(in the rows, 128 means zero)
Rows lie near named flat spaces through zero. A row that begins with a name and a colon came from that space; any other row is followed by the name of its block's space that it lies nearest.
vava-tozaf: [128 113 122 125  70 111 144 154 123  77 126 166 137  81 138 100 123 141
 104 121 106 142 135 109 123 110 125 122 137]
sadi-ledos: [109  98 143 169  56 111 169 146 128 106 118 219 148  97 103  83 138 109
 157 124 113 188 182 101 117 146  52 137 174]
sadi-ledos: [124 138 164 160  71 103 160 160 141  70 133 141 152 122 123 131 131 130
 103  99 154 127 145 108  90 138 122 130 163]
sadi-ledos: [131  98 138 144 183 155 123  92 130 153 110 154 175 165  93 119 125 116
 201 116 124  87 120 126 160 134 190 138 107]
vava-tozaf: [156 147 123  69 176 162 114 126  76 112  58 106 124 122 148 146 169 125
 137 110 118 150  98 156 212 172 151 133 149]
rupul-gad: [125 111 122 142  93 115 119 164 109 104  92 133 123 138 121 151 147 141
 118 116 108 128 102 138 107 131 137 132 132]
rupul-gad: [103 120 131 128  59  82 104 154 144  55 127 125 105 124 129 129 117 127
  97 108 120 109 125 133  83  92 152 106 140]
sadi-ledos: [134 156 169 131 144 121 120 130 139  91 102  95 133 167 119 165 148 117
 133  85 168 109 116 135 132 158 174 130 167]
sadi-ledos: [154 105 141 142 113 115 144 155 120 102  91 143 158 142  95 142 130 151
 114 150 103 113 103 119 122 137 143 149 107]
vava-tozaf: [164 148 113 110 163 147 149 150  84 149 135  90 129 117 158 166 154 172
 100 129 104 112  82 126 147 139 138 160 126]
vava-tozaf: [118 111 147 156 102  93 155 159  99  85 155 127 133 131 103 153 146 142
 137  99 126  78 131 116  79  98 125 121 164]
momes-mer: [129 114 105 115 124 157 126 105 106 156 118 125 124 146 148 110 130 116
 135 147  93 138 129 142 141 145 100 146 109]
momes-mer: [122  70 119 138 196 166 124  91  68 151 113 152 169 171  95 129 155 119
 244  85  87  48 107 138 167 116 202 137 127]
vava-tozaf: [136 136 108 121 185 171 132  96 122 206 138 135 132 121 142 114 130 123
 158 146 130 157 135 129 171 149 104 140 113]
momes-mer: [ 95 150 102  83 145 137  83 130 128 134  91 131 115  96 138 114 117  99
 126 152 124 170 134 181 175 139 108 112 105]
vava-tozaf: [140 126 122 150  96 102 150 164 132 125 160 131 120 103 134 142 126 169
  88 136 114 125 112 101  88 104 118 138 128]
rupul-gad: [157 134 127 109 182 138 151  84 116 181 178 102  97 133 131 127 134 131
 146 154 124 126 146 105 145 121  86 136 144]
momes-mer: [140 122 144 137 146 121 144 135 116 110 132 134 148 129 112 143 141 143
 149 105 125  94 115 113 135 121 166 136 146]
sadi-ledos: [ 91 118 125 108 153 138 101 111  95 100 123  99 148 158 117 132 121  97
 163 108 125  52 128 177 128 108 166 106 107]
sadi-ledos: [106 116 140 116 146 128 129 114  96  93 131 127 150 136 108 122 132 104
 172 103 126  76 145 147 138 112 145 113 141]
momes-mer: [125 130 133 154 137 123 134 140 135 158 123 147 133 135 111 143 139 134
 146 134 118 144 122 126 129 147 114 155 138]
kogo-zugo: [154  96 150 144 172 155 170  74 123 168 141 157 170 157  86  96 119 111
 185 158 130 113 166  99 148 141 101 139 114]
vava-tozaf: [109 146  92 126 139 133 107 140 134 183 147 125  97  98 152 134 125 137
 116 144 125 164 121 144 128 120  98 125 113]
momes-mer: [134 140 127 109 184 147 125 102 135 173 117 130 154 145 115 123 115 119
 152 177  86 124 120 148 182 161 124 182  94]
sadi-ledos: [135 152 119 115 149 116 100 117 163 168 148  88  75 135 137 146 115 134
  97 158 151 150 122 129 115 116 113 114 114]
kogo-zugo: [106 113 143 157 117 150 170 135  93 104 133 171 207 126 124 108 138 117
 176  90 103  87 141 131 139 149 141 164 144]
kogo-zugo: [114  92 122 138 178 156 129 113  89 149 111 172 157 118  93 114 144 110
 212 102 143 117 145 134 161 118 138  94 132]
kogo-zugo: [118 146 140 135 126 148 151 134 128 107 134 148 184 108 149 111 125 126
 135  96 129 115 131 128 152 150 159 153 136]
momes-mer: [125 116 122 114 131 139 142 119  94 108 143 134 143 112 140 113 136 127
 149 104 109  99 132 125 143 113 143 126 141]
rupul-gad: [137  92 186 126 105 110 166 101  99  27 118 137 169 168  81 108 135  95
 170  96 129  58 166 110 120 123 147 117 170]
momes-mer: [ 89 109 113 132  74 134 130 162  79  76 103 157 149 103 142 114 146 115
 139  85 111 125 135 155 120 126 120 113 147]
rupul-gad: [159 141 144 107 167 134 156 136 109 118 110 145 155  96 115 130 143 142
 137 136 121 139 124 116 186 149 129 147 144]
vava-tozaf: [108 154 128 131 134 109 120 154 151 140 132 137 131 102 118 137 115 130
 113 154 128 148 130 145 131 132 106 140 117]
rupul-gad: [112  95 132 164 120 133 145 127 117 141 126 180 137 114  95 107 138 109
 177 111 164 155 170 113 114 120  87  87 149]
kogo-zugo: [147 129  94 101 136 125  55 136 166 160  63 110  54 124 132 146 123 138
  83 158 163 206  94 141 137 122 140  73  88]
rupul-gad: [164 170 124  97 198 169 121  86 161 192 142  75 128 140 157 128 101 131
  93 171 164 140 119 129 162 151 135 134  76]
momes-mer: [149 136 158 103 139 129 131  78 150 102 138  92 137 178 130 117 110 110
 127 137 115  85 132 121 141 140 163 155 126]
momes-mer: [101 136 117 113  99 128 101 176 104  89  49 143 143 114 127 139 141 115
 112 128 111 160 110 182 150 162 120 131 119]
rupul-gad: [159 108 112 137 147 133 162 134  92 172 161 130  99  99 122 136 148 158
 128 141 145 148 138  92 111 101  71  97 139]
rupul-gad: [131 143 136 110 167 137 112 125 124 130  93 102 156 165 116 151 125 123
 131 151  99  95  96 164 160 160 161 170  97]
kogo-zugo: [115 123 148 142  64 106 109 126 174  79 105 132 129 163 125 115 108 108
 105 122 130 130 134 129  96 138 150 132 126]
vava-tozaf: [108 156 119 109 120 122  97 122 138 123 150  60 105 165 160 150 112 122
  90 133 115  86 107 163  98 121 146 142 106]
rupul-gad: [106 133 133 125 172 111 124 129 126 143 150 137 123 102  91 133 122 116
 161 140 154 121 154 138 135 101 102  97 133]
sadi-ledos: [128 141 109 122 104 132 142 145 105 133 154 109  99  99 163 130 138 139
  90 125 142 152 137 125 104 118  78 109 141]
sadi-ledos: [157 124 116 173  99 107 136 148 178 187 158 154  62  89 132 132 132 164
  91 136 188 223 141  63  79 105  77  84 148]
momes-mer: [110 148 111  88 133 136 115  88 139 146 162 121  92 104 162  90 113  99
 131 142 121 158 164 136 154 120  87 120 139]
kogo-zugo: [111 149 133 104  67  90  85 118 196  79 133 106  73 121 148 104  90 103
  67 136 164 162 153 129  95 104 126  84 127]
vava-tozaf: [141  91 156 152  65 127 158 106 139  72 126 162 146 142 122  85 124 110
 137  94 151 129 166  84 100 124 134 104 156]
vava-tozaf: [119 158 121  68 142 181 130 145  62  58  68 116 202  95 175 115 140 114
 117  91 109 102 105 185 208 171 179 143 115]
rupul-gad: [109 160 112 108 133  93  82 127 167 145 172  78  48 116 146 149 111 129
  90 138 160 140 129 137  95  83 118  89 131]
kogo-zugo: [141 129 136 103 152 158 142 106 105 115 104 131 172 140 134 112 131 117
 148 129  97 109 123 139 180 161 150 163 121]
sadi-ledos: [179 149 137 107 185 126 155 116 123 151 172  92 107 109 135 150 136 164
 111 137 146 116 117  89 146 111 134 127 143]
kogo-zugo: [133 150 103  89 176 125  60 123 152 156 103  78  78 141 138 162 120 137
 105 146 135 131  81 158 149 115 179 110  92]
momes-mer: [114 166 157 105 149 102  86 120 183  83 123  92 124 138 117 141  99 109
 109 117 179 102 126 146 132 115 194 100 120]
rupul-gad: [142  92 124 169 136 162 188 132  78 162 143 183 162  96 116 107 156 138
 175 104 152 149 160  90 127 130  79 107 152]
kogo-zugo: [124 117 109 140 118 147 142 171  68 122 101 148 141 100 142 146 169 147
 140  86 122 140 108 137 134 139 125 123 152]
rupul-gad: [126 131 125 136 116 117 117 145 108 123 128  95  89 149 139 166 157 137
 121  96 137 121 110 134  97 123 130 118 160]
sadi-ledos: [139 155 133 127 105 100 172 129 158 137 217 116 115  84 146 109  94 148
  68 176 131 135 162  91  91  99  60 138 124]
kogo-zugo: [114 100 114 146  93 171 157 134  75 118 110 154 180 132 147 103 140 117
 145 105 107 117 136 142 123 151 111 138 118]
vava-tozaf: [112 135 157 117 106 102 109 102 159  83 126 103 119 174 114 123 109  93
 125 133 127 100 146 142 111 130 138 132 135]
momes-mer: [123 137 128  98 104 136 141 117 119 109 113 135 146 124 141  96 116 105
 113 165  83 146 148 148 157 161  82 165 118]
kogo-zugo: [161 143 154 161 165 121 144 117 174 168 165 119 112 129 113 147 127 148
 126 118 204 143 137  77 107 118 139 102 146]
sadi-ledos: [110 124 158 140  95 161 190 133  78  64 117 148 252 153 133  99 124 106
 145 114  70  54 140 154 142 182 134 205 117]
vava-tozaf: [105 131 107 114 177 154 120 103 118 175 147 134 151 122 130 111 112 113
 163 151 103 109 134 156 161 126 122 145  93]
kogo-zugo: [103 127 102 107 172 124 123 131  91 159 156 126 130 110 117 136 127 132
 158 158  70  91 119 159 151 105 109 153 110]
[148 128  85 120 194 162  57 116 166 222  78 101 100 154 129 154 110 145
 110 171 154 161  71 152 148 133 177 106  37] : kogo-zugo
[133 140 173 114 135 144 149 123 123  49  88 137 219 143 116 113 119 108
 140 104 125  76 126 141 174 167 197 159 124] : rupul-gad
[128 130 139 125 169 135 187 123  82 150 162 173 157  81 109 110 152 124
 188 133 102 137 168 112 177 140  60 157 178] : vava-tozaf
[123 121 161 135  95 121 203 111 102  87 181 158 176 116 121  85 124 109
 150 131  94  98 187 103 124 135  67 166 168] : kogo-zugo
[104 122  99  92 114 129  96 144  87 103  90 114 120 133 142 137 137 122
 124 135  64 110  98 179 146 131 136 147 111] : kogo-zugo
[118 140 142 138 114 134 128 127 141 105 127 115 165 160 143 131 119 124
 122 110 111  87 110 140 121 148 176 167 118] : kogo-zugo
[101 164 134  89 128 126 102  73 154 128 163  66 101 178 159 115 101  83
 117 151 104  99 148 163 126 139 112 159 124] : vava-tozaf
[139 138 153 139 113 121 117 108 185 124 119 113 128 169 121 123 103 115
 103 145 155 135 134 119 108 145 142 132 110] : vava-tozaf
[137 136 142 120 150 147 166 105 119 129 153 142 177 122 135 103 121 125
 150 134  96 102 140 117 165 147 132 175 130] : sadi-ledos
[134 153 166 110  55  87 132 168 134   7  95 107 122 119 139 141 137 127
  65  92 150 131 127 126 108 137 148 114 175] : momes-mer
[119 129 169 133  52  97 142 140 142  44  92 141 145 153 111 115 126  99
 107 127 118 136 154 133 108 161 105 147 158] : momes-mer
[142 135 135 105 124 128 142 109 108 106 149  91 122 150 148 131 133 129
 117 126  98  92 123 126 128 130 132 154 142] : vava-tozaf
[113 110 146 132 112 106 134 114 127  93 144 139 125 134 103 113 123 107
 153 116 136 105 161 120 109 104 119 104 151] : rupul-gad
[142 150 130 131 145 134 133 139 144 144 129 125 141 118 139 139 126 147
 111 133 128 136 108 122 144 144 146 153 120] : kogo-zugo
[161 170  97  96 112 143  74 126 191 156 106  54  86 153 194 145  92 155
  12 173 134 161  68 141 117 145 171 142  50] : rupul-gad
[114 125 114 128 167 148 123 140  87 131 130 128 156 120 139 148 150 143
 168  80 109  78  93 145 153 119 192 139 135] : momes-mer
[131 138 118 104 191 149 118 120 103 137 134 109 147 122 140 144 137 141
 156 104 112  79  93 142 173 120 196 141 121] : momes-mer
[161 126  91 149 110 158 149 143 135 191 147 147 116  88 176 117 132 172
  87 137 130 190 110  88 120 132 106 135 110] : sadi-ledos
[138 144 126 115 155 102  86 116 214 164 118 153  87  92 102 112  90 126
 110 179 173 203 142 110 152 111 125  90 100] : kogo-zugo
[160 116 120 124 176 139 110 126 126 144 113 111 128 139 121 155 133 159
 133 117 138  99  81 116 143 110 204 115 103] : sadi-ledos
[105 172 142  87 227 124 113  94 147 155 165 101 152 124 104 130  95 104
 162 170 120  78 141 165 183 123 139 153 102] : rupul-gad
[121 139 156 153 130 112 124 111 172 130 151 116 131 166 115 136 115 118
 138 119 146 104 134 118 103 130 153 142 137] : momes-mer

Each name stands for a flat space through zero: a line, a plane or more. A row that begins with a name and a colon came from that space; any other row is followed by the name of the space it lies nearest, among the names in its block.
bamovduv: [165 199 110 140 114 117  97  73 115 131 164  85 128  65 112 149 149 157
 183 127 115 155 125 135 127 166 105 190 115]
famuresi: [ 98 138 121  85 118 121 167 122  88 136 141 129 150  72 146 136  93 177
 150 121 156 147 125 120 133 146  92 164 157]
vamsuli: [ 80 103 137  57 131 124 175 133 113 143 151 117 146 120 148 102 124 183
 126 112 167 160 111 162 191 154 173 117 195]
bamovduv: [ 70  76 109 106 139 119 111 167 128 115 120 159 143 150 144 142 112 118
  74 137 149 109 155  87 138 102 134  99 127]
vamsuli: [117 200 121 115  99 161 127  91 110 128 147  56 121 102  97 126 164 165
 168 118 114 138  93 158 163 126 195 106 141]
famuresi: [173 174 107 121  97 122 179 113  78 125 140  92 153  84 105 162 126 154
 169 118 139 127  98 137 122 181 129 181 119]
ginokef: [ 93 111 101 122 123 156 103 154 134 147 130 118 134  92 148 141  91 153
  70 155 143 135 163 106 130 129  79 172 134]
vamsuli: [125 111 117 144 135 112 109 122 108 108 132 156 137 136 135 155 121 122
 153 133 143 121 148 112 117 137  74 124 112]
kimemifem: [ 70 139 100 109 155  93 115 116  99  72 184 140 151  88 127  46 121 137
  71 149 135 183 119  63 105 140 142 132 172]
ginokef: [ 60  94 131  89 173 147 148 146 162 134 122 149 121 142 150  45 125 141
  30 149 127 146 116  96  95  58 156  91 150]
ginokef: [135 143 143 141 145 159 122 104 147 150 145 101 120 130 124 111 186 149
 107 140 118 132 110 149 131 125 146  90 130]
kimemifem: [ 96 124 143 157  90 122 104 152 124  73  96 172 112 163 118  83  54  64
 182 129 108 134 154 126 127 118 102 130 157]
ginokef: [147  95 135 136 126 147 163 158 136 150 101 145 132 140 140 136 103 124
 106 138 138 111 134 138 109 135  88 150 120]
vamsuli: [102 134  92 189 111 104  16 139 131  57 153 146 125 126 109  97  93  66
 110 164 106 153 184  76 123 156  93 165 134]
kimemifem: [ 95 118 123  93 123 168 118 133 169 159 114  96 116 154 132 121 143 159
 120 134 132 129 133 172 172 103 170 122 136]
famuresi: [ 28  83  87 106 133 106  76 148 124  60 164 165 157 151 133  47  95 126
  96 172 156 178 169  99 156 162 118 146 187]
ginokef: [171 129 156 175 104 142 111 129 136 133 103 127 106 168 116 164 135  92
 186 113 112  99 136 171 149 136 121  99 112]
bamovduv: [166 164 144 140 104 146 154 113 132 154 131 105 134 102 116 124 145 144
 154 135 117 132 113 161 127 168 118 167 136]
bamovduv: [187 156 143 169  93 131 144 121 127 123 117 126 134 138 100 125 136 102
 183 135 110 119 120 163 119 180 113 166 122]
ginokef: [217 158 162 170 131 111 159 109  94 143 137 111 110  93 126 172 132 113
 157  85 116 122  97 137 114 150 119 112 117]
kimemifem: [ 93 163 107 113 117 156  88 110 146 128 122  88 113 134 110 136 154 143
 139 132 111 120 128 132 146  79 175 105 108]
bamovduv: [112 182 109 134  88 142  79  97 137 109 127 104 116 113 108 111 106 134
 205 141 108 153 147 152 141 136 107 187 133]
kimemifem: [121 145 105 132 120 195  62 114 204 181  99  77 122 186  99 197 247 147
 116 163 105  56 144 159 152  71 186  84  41]
kimemifem: [118 164 145 101  88 154 176 117  98 171 140 104 159  63 133 155 132 190
 167 130 145 128 120 156 155 178  97 163 163]
famuresi: [152 147 111 146 129 127 118 106 126 111 125 118 136 166  97 158 191 116
 157 134 119  93 112 129 115 120 160  93  76]
bamovduv: [ 44  93 102 128  90 149  80 186 124 140 116 169 163  76 159 167  53 135
  78 179 151 111 215  70 129 145   8 198 142]
ginokef: [110 122  98 123 107 159 128 148 114 109 138  84 128 134 117 104  99 144
 105 138 145 153 125 153 167 160 157 147 161]
bamovduv: [ 57 134 130 108 118 135 123 132 126 111 127 155 145 120 130  88 118 133
 125 151 125 133 139 101 119 109 116 119 154]
famuresi: [120 172 107 121  83 128 117 108 102 138 121 132 157  76 123 197 114 157
 210 141 135 107 158 118 119 152  47 200 100]
ginokef: [120 170 122 141  97 136 107 111 119 126 158 108 157  97 104 129 170 143
 141 155 121 129 133 128 145 181 129 148 142]
vamsuli: [ 92 116 160  51 160 113 188 120 157 158 139 141 125 106 160  34 112 171
 102 116 135 185 100 148 135 113 163 148 196]
kimemifem: [165 111 121 148 159 115 127 127 117 122 144 118 121 137 129 146 148 119
  92 116 135 126 114 117 120 131 143  97 109]
famuresi: [133 108 128  89 141 129 162 129 144 144 120 115 129 166 128 123 154 147
 129 115 142 125 105 164 153 121 187 111 127]
kimemifem: [154 181 126 140  89 130 139 126 107 129 123 101 136  94 101 158 131 119
 152 120 108 108 114 121 124 142 150 149 114]
kimemifem: [168  87 123 184 156  83 110 157 114  66 135 160 116 175 118 105 110  47
  79 118 121 129 126  89 102 137 150  90 119]
bamovduv: [136  96 107  97 152 111 137 134 139 132 106 134 117 159 140 156 114 130
 130 107 142 117 128 129 124  88 143 131  91]
ginokef: [144 155 134 137 115  89 165 146  61  81 147 117 123  82 116 110  71  93
 112  84 121 149  92  86 123 141 177 113 167]
ginokef: [154 130 166 162 130 171 159 134 142 149 122 114 118 147 119  96 160 120
  98 137 112 119 100 158 121 133 146  81 144]
ginokef: [ 82  94 126 125 113 153 111 164 158 129  96 155 129 162 135 111 100 112
 107 154 127 113 161 126 131 106 108 134 133]
bamovduv: [ 93 122 130 102 135 123 134 136 122 145 144 134 149  98 141 137 144 150
  88 133 139 123 132 100 135 126 135 116 142]
kimemifem: [107 146 133 119 101  85 127 138 106 105 124 166 158 115 114 151 130  96
 154 122 117  98 136  82 122 130 145 123 123]
ginokef: [111 111  93  84 132  81 169 153  92 111 132 160 162  83 144 134  67 138
  99 126 156 139 133  70  95 142  99 200 129]
famuresi: [179 125 147 148 130 127 133 136 141 160 123 120 112 108 139 150 116 118
 111 114 119 127 130 138 125 140 113 151 122]
vamsuli: [112  94 137 100 135  98 162 152 107 139 146 158 158  97 153 130 108 142
  94 125 156 137 136 107 138 165 109 146 163]
vamsuli: [ 79 138 115 203  97 144  34 152 134  59 121 154 115 148 104  81  88  53
 111 171  91 129 176  80 107 116  92 118 137]
bamovduv: [184 146 173 115 116 140 186 127 143 193 131  91 132 110 124 145 178 151
 124 105 121 117  91 182 164 165 188 124 146]
famuresi: [108 109 158 118 120 118 134 151 149 128 113 156 120 143 138  88  97 102
 126 120 117 138 136 136 142 120 143 127 165]
vamsuli: [135 157 136 139 106 138 126 119 121 143 122 123 139 110 118 169 153 131
 155 130 118  98 130 124 124 129 116 123 108]
famuresi: [117 142 101 112 127 120 131 114  86 128 154 116 148  71 139 165 112 170
 135 128 154 139 134 104 126 151  82 160 128]
vamsuli: [133 148 137 118 138 141 189 113  65 122 148  95 128  99 127 134 132 162
 129  98 147 135  76 129 129 127 154  67 150]
bamovduv: [ 90 141  65 115 131 144  76 110 128 108 143  98 128 113 125 129 115 163
 122 156 140 152 151 113 125 118 102 175 108]
famuresi: [174 124 163 123 148  85 147 125 121 154 121 140 116 123 139 192 152 107
 138  73 121  95 111 116 132  99 167  75 102]
vamsuli: [ 59 154 116 102 106 162 134 122 125 107 123 121 134 121 119  65 104 153
 143 154 125 152 124 131 124 110 126 142 162]
famuresi: [115 118 137  83 127 118 160 132 129 144 117 129 131 136 137 136 126 146
 148 106 140 124 117 147 154 115 163 120 138]
famuresi: [ 99 156 117 146 112 157 122 111 123  97 122 134 140 148 102  93 148 126
 155 164 116 120 123 123  97 120 110 116 119]
kimemifem: [139 117 121 116 136 130 110 136 160 137 102 107  97 169 124 149 132 111
 123 104 117 112 125 144 147  76 190 104  97]
kimemifem: [157  63 152  82 145 140 191 158 146 199 124 107 130 145 162 161 138 173
  93 101 171 126 115 196 193 160 162 123 154]
vamsuli: [132 115 165 144  92 145 100 167 183 174  93 139 129 158 122 167 159  89
 117 135 102  73 160 149 167 126 159 113 119]
vamsuli: [149 164 126 129 147  77  99  89 128 123 170 132 129  71 132 114 139 132
 137 122 114 166 130 100 110 149 112 173 133]
bamovduv: [ 74 146  71 111 123 131 101 113 119  80 150 120 161 141  99  96 160 146
 121 173 136 136 130 101 118 136 147 142 117]
[115  79  96 116 135 131 129 151 121 107 123 130 133 168 134 128 101 133
 116 135 160 135 140 141 146 142 123 137 129] : vamsuli
[ 80 148 125 131  92 189  92 125 154 132 110 100 117 152 113 114 134 142
 158 153 116 123 145 167 162 110 135 118 139] : kimemifem
[ 64 120 114 171 129 176  84 142 114  91 152 127 129 119 129  67 107 127
  61 179 130 154 149  97 115 135  79 101 168] : bamovduv
[110 107 150 178 139 139  69 143 182  97 107 160 100 207 112  69 152  54
 100 150  87 114 144 122 116  83 161  60 122] : famuresi
[130 137 130 150 135 173 105 119 155 148 108 107 102 144 126 137 148 131
 117 138 111 111 129 139 113  81 120  99  97] : famuresi
[127  89  92 125 128 123 142 157 103 107 131 132 161 159 118 160 140 127
  96 143 161 102 130 114 135 159 140 121 108] : ginokef
[148  87 123 117 186 116 165 130 118 141 127 145 121 127 158 143 123 142
  74 114 150 126 111  99  83  92 104 104 100] : bamovduv
[157 138  93 141 136 131 146 124 110 114 121 124 132 115 120 135 109 130
 116 141 131 126 119 102  70 124  88 171  87] : vamsuli
[168 127 131 144 138 128 126 121 130 136 113 118 103 140 130 162 124 117
 144 105 123 116 122 139 120 106 126 115  97] : kimemifem
[146 131 158 175 119 148 102 130 135 122 116 118 100 168 114 139 149  89
 145 113 106 106 124 151 149 112 157  54 125] : ginokef
[197 135 111 168 176  91  76  94 136  94 161  95  80 143 120 111 137  97
 117  99 111 171 111 130 122 123 166 117 106] : vamsuli
[ 89 111 159 122 123 135 103 146 157 154 106 159 108 113 160 122  81 119
 125 124 117 131 165 122 136  91  86 133 151] : famuresi
[135 133 158 149 121 126 116 133 136 143 121 144 125 125 129 148 145 105
 131 123 111 105 137 121 130 122 125  99 126] : vamsuli
[144 127 140 140 128  86 138 128 106 121 121 182 144 103 139 157 105 104
 156 121 127 112 143  86  85 133  63 149 110] : bamovduv
[173 115 156 100 144 114 175 119 144 181 111 133 128 137 143 177 163 146
 152  97 135 101 109 159 134 118 145 118 102] : famuresi
[110 116 115 129 143 125  99 128 122 128 144 127 125 107 145 143 116 140
 102 131 139 139 147 106 131 123 101 128 129] : famuresi
[164 124 101  97 139  97 185 133  86 135 140 119 139  66 148 147  67 161
 114 107 159 157 113 110 104 159  91 211 129] : ginokef
[ 86 124 129 136 104 129 111 144 127 102 111 165 138 138 125 108  95 104
 148 148 122 122 154 110 118 124  93 139 140] : bamovduv
[101 122 115  69 155 113 150 121 133 144 152 114 136  98 146 102 132 173
  88 121 146 161 113 120 139 121 164 145 151] : kimemifem
[145 123 123 116 164  89 134 102 115 118 156 139 125 106 144 113 122 142
 131 114 140 163 119 116 111 138 109 145 133] : vamsuli
[127 121 143 123 135 111 173 123  79 124 162 146 151  76 149 109 100 157
 128 125 157 162 119 120 123 185  72 147 179] : kimemifem
[134 147 129 162  99 137 110 126 127  95 128 125 130 156  98  98 135  98
 161 144 111 129 128 146 135 157 140 128 138] : bamovduv
[102 135 130 119 125 171 127 123 156 133  99 112 110 172 116 108 149 133
 137 136 114 113 116 154 129  74 163  87 115] : famuresi
[156 128 152 124 117  94 126 136 133 152 112 145 123 116 138 182 120 106
 157  94 119 104 140 126 143 122 133 133 115] : famuresi
[130 187 178 163 114 137 111 105 126 111 142 104  94 117 105  74 146  95
 149 104  80 146  97 139 143 110 193  57 172] : ginokef
